Below are the code and all the weights of a small trained network. Each question names an input and a target symbol and asks about switching units off, where a switched-off unit gives its printed mean instead of its output.

import numpy as np


def w(rows, s, z=0):
    codes = np.array(rows[::2]) - 128.0
    scale = np.full(codes.shape[1], s)
    scale[-1] = z or s
    return codes * scale


def softmax(a):
    e = np.exp(a - a.max(-1, keepdims=True))
    return e / e.sum(-1, keepdims=True)


def log_softmax(a):
    a = a - a.max(-1, keepdims=True)
    return a - np.log(np.exp(a).sum(-1, keepdims=True))


def net(x, mask):
    ids = ['αβγδεζημξπσφψω'.index(c) for c in x.split()]
    T = len(ids)
    res = E[ids] + P[:T]
    u = 0
    for l in range(2):
        r = res
        for j in range(3):
            rows = slice(4 * j, 4 * j + 4)
            q, k, v = (r @ M[l][rows].T for M in (Q, K, V))
            z = softmax(np.where(np.tri(T) > 0, q @ k.T / 4**0.5, -1e9)) @ v
            o = O[l][rows]
            res = res + np.where(mask[u + j], z, o[:, -1]) @ o[:, :-1]
        u += 3
    return log_softmax(res[-1] @ U[:, :-1].T + U[:, -1])


Q, K, V, O = {}, {}, {}, {}
E = w([
[68,123,132],'α',
[85,97,143],'β',
[119,92,108],'γ',
[82,108,129],'δ',
[86,109,130],'ε',
[188,121,179],'ζ',
[167,140,176],'η',
[124,77,75],'μ',
[154,154,182],'ξ',
[250,162,123],'π',
[83,105,130],'σ',
[91,107,130],'φ',
[218,117,190],'ψ',
[181,219,88],'ω',
],0.015)
P = w([
[2,223,140],'0',
[90,136,150],'1',
[119,118,150],'2',
[131,104,148],'3',
[145,98,154],'4',
[152,100,154],'5',
],0.007)
Q[0] = w([
[104,132,165],'0.h0',
[111,180,233],'0.h0',
[172,153,22],'0.h0',
[110,11,66],'0.h0',
[188,66,108],'0.h1',
[92,94,210],'0.h1',
[119,172,180],'0.h1',
[90,121,42],'0.h1',
[197,151,69],'0.h2',
[118,151,160],'0.h2',
[130,76,253],'0.h2',
[112,93,157],'0.h2',
],0.023)
K[0] = w([
[103,126,126],'0.h0',
[73,189,215],'0.h0',
[215,143,73],'0.h0',
[121,1,44],'0.h0',
[183,37,91],'0.h1',
[54,67,184],'0.h1',
[95,165,210],'0.h1',
[146,167,12],'0.h1',
[189,143,26],'0.h2',
[158,160,156],'0.h2',
[121,55,220],'0.h2',
[87,85,166],'0.h2',
],0.02)
V[0] = w([
[149,255,50],'0.h0',
[110,125,112],'0.h0',
[185,140,184],'0.h0',
[137,93,165],'0.h0',
[62,105,179],'0.h1',
[113,154,166],'0.h1',
[129,115,117],'0.h1',
[183,106,62],'0.h1',
[145,120,16],'0.h2',
[114,135,234],'0.h2',
[131,125,117],'0.h2',
[164,117,56],'0.h2',
],0.009)
O[0] = w([
[58,130,183,4],'0.h0',
[118,130,91,165],'0.h0',
[149,114,249,8],'0.h0',
[157,125,137,133],'0.h0',
[187,101,117,230],'0.h1',
[140,92,141,129],'0.h1',
[130,137,123,136],'0.h1',
[81,200,114,74],'0.h1',
[154,50,205,5],'0.h2',
[100,199,57,242],'0.h2',
[125,131,124,115],'0.h2',
[126,71,181,20],'0.h2',
],0.011,0.0017)
Q[1] = w([
[4,109,109],'1.h0',
[77,16,176],'1.h0',
[37,201,73],'1.h0',
[234,109,152],'1.h0',
[185,188,104],'1.h1',
[156,111,206],'1.h1',
[172,47,69],'1.h1',
[187,186,133],'1.h1',
[143,171,93],'1.h2',
[130,202,184],'1.h2',
[84,69,130],'1.h2',
[83,141,223],'1.h2',
],0.023)
K[1] = w([
[4,65,157],'1.h0',
[135,4,209],'1.h0',
[5,166,96],'1.h0',
[249,117,133],'1.h0',
[10,123,115],'1.h1',
[109,147,219],'1.h1',
[189,50,84],'1.h1',
[7,135,147],'1.h1',
[61,87,190],'1.h2',
[168,116,221],'1.h2',
[113,102,109],'1.h2',
[211,119,186],'1.h2',
],0.021)
V[1] = w([
[152,157,153],'1.h0',
[246,123,134],'1.h0',
[168,141,134],'1.h0',
[190,122,130],'1.h0',
[46,45,161],'1.h1',
[117,73,137],'1.h1',
[115,180,142],'1.h1',
[83,153,158],'1.h1',
[89,132,122],'1.h2',
[78,163,132],'1.h2',
[159,115,132],'1.h2',
[181,86,127],'1.h2',
],0.013)
O[1] = w([
[91,167,134,86],'1.h0',
[11,93,200,1],'1.h0',
[76,127,150,96],'1.h0',
[70,109,166,60],'1.h0',
[73,222,120,144],'1.h1',
[53,163,143,136],'1.h1',
[239,131,104,68],'1.h1',
[241,169,96,61],'1.h1',
[100,101,154,219],'1.h2',
[92,122,161,232],'1.h2',
[158,146,105,50],'1.h2',
[184,144,85,3],'1.h2',
],0.013,0.0033)
U = w([
[104,131,10,244],'α',
[87,88,110,188],'β',
[114,184,130,128],'γ',
[120,167,110,50],'δ',
[125,160,115,38],'ε',
[140,138,139,83],'ζ',
[147,143,133,75],'η',
[95,215,124,2],'μ',
[168,134,127,34],'ξ',
[145,171,177,134],'π',
[125,159,126,54],'σ',
[129,161,133,94],'φ',
[148,110,176,121],'ψ',
[141,205,125,37],'ω',
],0.011,0.005)

Each question gives the input, a string of symbols that net reads in full, and the target symbol t.
The units are the heads (4 rows each of Q, K, V and O). Each row of codes is followed by its name. A weight is (code - 128) times the scale printed after its matrix; where a second scale follows, it is the last column's (O and U).
mask holds one flag per head, layer by layer. A switched-off head (its flag False) gives its mean, the last column of its rows in O, instead of its output. The means were averaged over made-up inputs and are rounded, as every weight is.
A unit's drop is (log p(t) with every unit on - log p(t) with that unit switched off) / (log p(t) with every unit on - log p(t) with every unit switched off).
The circuit of an input: a set's keep is (log p(t) with only the set's units on - log p(t) with every unit switched off) / (log p(t) with every unit on - log p(t) with every unit switched off). Starting from all 6 units, units are removed one at a time, each time the one whose removal leaves the highest keep (on an exact tie, the one counted first), for as long as the keep stays at least 0.8.
circuit, biggest first: the units of the circuit, biggest drop first
unit that matters most: the unit with the biggest drop
heads that matter: for each layer, one digit per head in row order, 1 if its drop is at least 0.15 and else 0, layers parted by /
drop when u is switched off: that unit's drop, to one decimal
input μ μ β, target α: circuit, biggest first	[0.h0; 1.h0]
input γ γ μ γ, target β: circuit, biggest first	[0.h2; 1.h0]
input ξ ψ β ξ π ζ, target ξ: circuit, biggest first	[0.h2; 1.h1; 0.h0]
input ξ ξ σ μ ψ, target ξ: circuit, biggest first	[0.h2; 1.h1; 0.h0]
input ω σ ψ α, target α: heads that matter	101 / 100
input μ β γ γ μ ζ, target μ: heads that matter	101 / 110
input μ β μ μ μ ξ, target μ: heads that matter	101 / 110
input β β μ α ψ, target β: unit that matters most	1.h0
input γ μ μ ζ μ ω, target ω: circuit, biggest first	[0.h1; 0.h0; 1.h0]
input μ ψ μ ζ, target μ: heads that matter	001 / 110
input ψ β β η, target ψ: circuit, biggest first	[0.h0; 1.h1; 1.h0]
input ξ η γ ψ, target ξ: circuit, biggest first	[0.h2; 1.h1]
input ξ ξ μ μ, target β: heads that matter	001 / 110
input ω β γ η, target ω: heads that matter	101 / 110
input α π ω ε η, target α: heads that matter	111 / 100
input β δ ε π μ ξ, target β: circuit, biggest first	[1.h0]
input μ ω δ φ, target α: circuit, biggest first	[0.h0; 1.h0]
input ζ μ γ μ π, target π: circuit, biggest first	[0.h0; 0.h1; 0.h2]
input ω γ γ, target β: circuit, biggest first	[0.h2; 0.h0; 1.h0]
input β φ γ μ ψ π, target ψ: unit that matters most	1.h0
input ξ μ φ γ η, target ξ: drop when 1.h2 is switched off	0.2
input γ μ β, target α: drop when 0.h2 is switched off	0.4
input ψ ξ δ ξ, target ψ: drop when 0.h2 is switched off	0.1
input π η μ ξ ε ξ, target π: drop when 0.h1 is switched off	0.4
